Below is a small trained network, with its code and all its weights. Each question gives an input and a target symbol and asks what happens when units are switched off, that is, made to give their printed mean instead of their output.

import numpy as np


def w(rows, s, z=0):
    codes = np.array(rows[::2]) - 128.0
    scale = np.full(codes.shape[1], s)
    scale[-1] = z or s
    return codes * scale


def norm(h):
    return h / np.sqrt((h * h).mean(-1, keepdims=True) + 1e-5)


def f(y):
    return np.maximum(y, 0)


def softmax(a):
    e = np.exp(a - a.max(-1, keepdims=True))
    return e / e.sum(-1, keepdims=True)


def log_softmax(a):
    a = a - a.max(-1, keepdims=True)
    return a - np.log(np.exp(a).sum(-1, keepdims=True))


def net(x, mask):
    ids = ['βγδεζηθλμξπστφ'.index(c) for c in x.split()]
    T = len(ids)
    res = E[ids] + P[:T]
    q, k, v = (norm(res) @ M[0].T for M in (Q, K, V))
    z = softmax(np.where(np.tri(T) > 0, q @ k.T / 4**0.5, -1e9)) @ v
    res = res + np.where(mask[0], z, O[0][:, -1]) @ O[0][:, :-1]
    y = f(norm(res) @ A[0][:, :-1].T + A[0][:, -1])
    res = res + np.where(mask[1:9], y, B[0][:, -1]) @ B[0][:, :-1]
    return log_softmax(norm(res)[-1] @ U[:, :-1].T + U[:, -1])


Q, K, V, O, A, B = {}, {}, {}, {}, {}, {}
E = w([
[111,124,174,155],'β',
[143,171,64,87],'γ',
[96,106,101,41],'δ',
[135,148,129,158],'ε',
[77,167,137,151],'ζ',
[106,126,144,136],'η',
[89,138,126,99],'θ',
[94,99,149,187],'λ',
[172,2,154,135],'μ',
[166,50,135,119],'ξ',
[101,169,114,156],'π',
[128,139,136,164],'σ',
[135,165,137,164],'τ',
[147,119,150,157],'φ',
],0.021)
P = w([
[150,147,162,156],'0',
[125,123,150,56],'1',
[95,86,70,220],'2',
[181,146,155,176],'3',
[128,124,148,65],'4',
[8,79,139,137],'5',
[211,179,140,214],'6',
[128,125,145,68],'7',
[10,10,141,111],'8',
[179,168,139,200],'9',
],0.017)
Q[0] = w([
[96,131,100,214],'H1',
[9,157,203,144],'H1',
[254,119,95,76],'H1',
[8,189,5,140],'H1',
],0.009)
K[0] = w([
[117,78,124,154],'H1',
[65,107,161,94],'H1',
[173,144,146,174],'H1',
[108,96,1,154],'H1',
],0.016)
V[0] = w([
[180,202,68,168],'H1',
[214,169,154,223],'H1',
[2,177,148,107],'H1',
[32,174,196,97],'H1',
],0.0067)
O[0] = w([
[47,68,98,81,20],'H1',
[129,254,124,136,43],'H1',
[90,108,127,161,227],'H1',
[92,254,89,167,252],'H1',
],0.0059,0.003)
A[0] = w([
[80,21,42,178,246],'N1',
[91,115,160,55,83],'N2',
[250,132,1,152,158],'N3',
[28,132,213,141,100],'N4',
[103,122,232,200,65],'N5',
[88,79,193,144,84],'N6',
[148,19,110,94,1],'N7',
[107,202,55,86,26],'N8',
],0.0093,0.0068)
B[0] = w([
[68,212,225,211,254],'N1',
[204,96,24,170,171],'N2',
[140,145,103,254,177],'N3',
[98,86,135,181,193],'N4',
[213,133,14,97,177],'N5',
[188,220,156,113,161],'N6',
[153,124,87,109,147],'N7',
[110,116,215,183,140],'N8',
],0.0087,0.0078)
U = w([
[39,111,179,249,107],'β',
[17,61,155,190,180],'γ',
[116,240,208,77,119],'δ',
[191,43,37,215,142],'ε',
[204,77,161,128,162],'ζ',
[214,197,147,140,62],'η',
[148,241,149,141,103],'θ',
[197,47,213,125,142],'λ',
[83,54,61,148,160],'μ',
[99,156,122,22,254],'ξ',
[122,213,168,121,94],'π',
[233,197,217,76,100],'σ',
[148,211,90,107,109],'τ',
[145,175,183,157,80],'φ',
],0.013,0.0091)

Each question gives the input, a string of symbols that net reads in full, and the target symbol t.
The units are the heads (4 rows each of Q, K, V and O) and the neurons (one row each of A and B). Each row of codes is followed by its name. A weight is (code - 128) times the scale printed after its matrix; where a second scale follows, it is the last column's (O, A, B and U).
mask holds one flag per unit, heads first, then neurons. A switched-off unit (its flag False) gives its mean, the last column of its rows in O or B, instead of its output. The means were averaged over made-up inputs and are rounded, as every weight is.
A unit's drop is (log p(t) with every unit on - log p(t) with that unit switched off) / (log p(t) with every unit on - log p(t) with every unit switched off).
The circuit of an input: a set's keep is (log p(t) with only the set's units on - log p(t) with every unit switched off) / (log p(t) with every unit on - log p(t) with every unit switched off). Starting from all 9 units, units are removed one at a time, each time the one whose removal leaves the highest keep (on an exact tie, the one counted first), for as long as the keep stays at least 0.8.
circuit, biggest first: the units of the circuit, biggest drop first
most important unit: the unit with the biggest drop
k most important neurons: the k neurons with the biggest drops, biggest first
drop of u: that unit's drop, to one decimal
input δ ζ τ θ θ, target μ: 3 most important neurons -> N1; N2; N3
input η δ β δ δ δ δ, target ε: most important unit -> N3
input λ ε η π η, target ε: 3 most important neurons -> N1; N2; N4
input δ μ τ φ φ, target σ: circuit, biggest first -> N1; H1; N3
input π ξ σ δ, target ξ: circuit, biggest first -> H1; N1
input η φ δ δ η φ η π, target β: 2 most important neurons -> N5; N4
input δ η η σ, target ε: 2 most important neurons -> N1; N5
input η φ φ ζ β δ δ ζ η δ, target ε: 3 most important neurons -> N1; N2; N6
input δ η γ, target β: circuit, biggest first -> N1; H1
input σ η δ δ η, target ε: 2 most important neurons -> N1; N4
input δ ζ ζ θ, target ε: 3 most important neurons -> N1; N5; N6
input ζ δ φ μ ε, target δ: 3 most important neurons -> N3; N2; N1
input φ δ μ, target β: drop of N1 -> 0.7
input φ ξ φ δ δ φ λ φ, target σ: drop of H1 -> 0.3
input δ θ θ η λ η δ δ η γ, target ε: circuit, biggest first -> N1
input γ θ δ, target β: drop of N1 -> 1.4
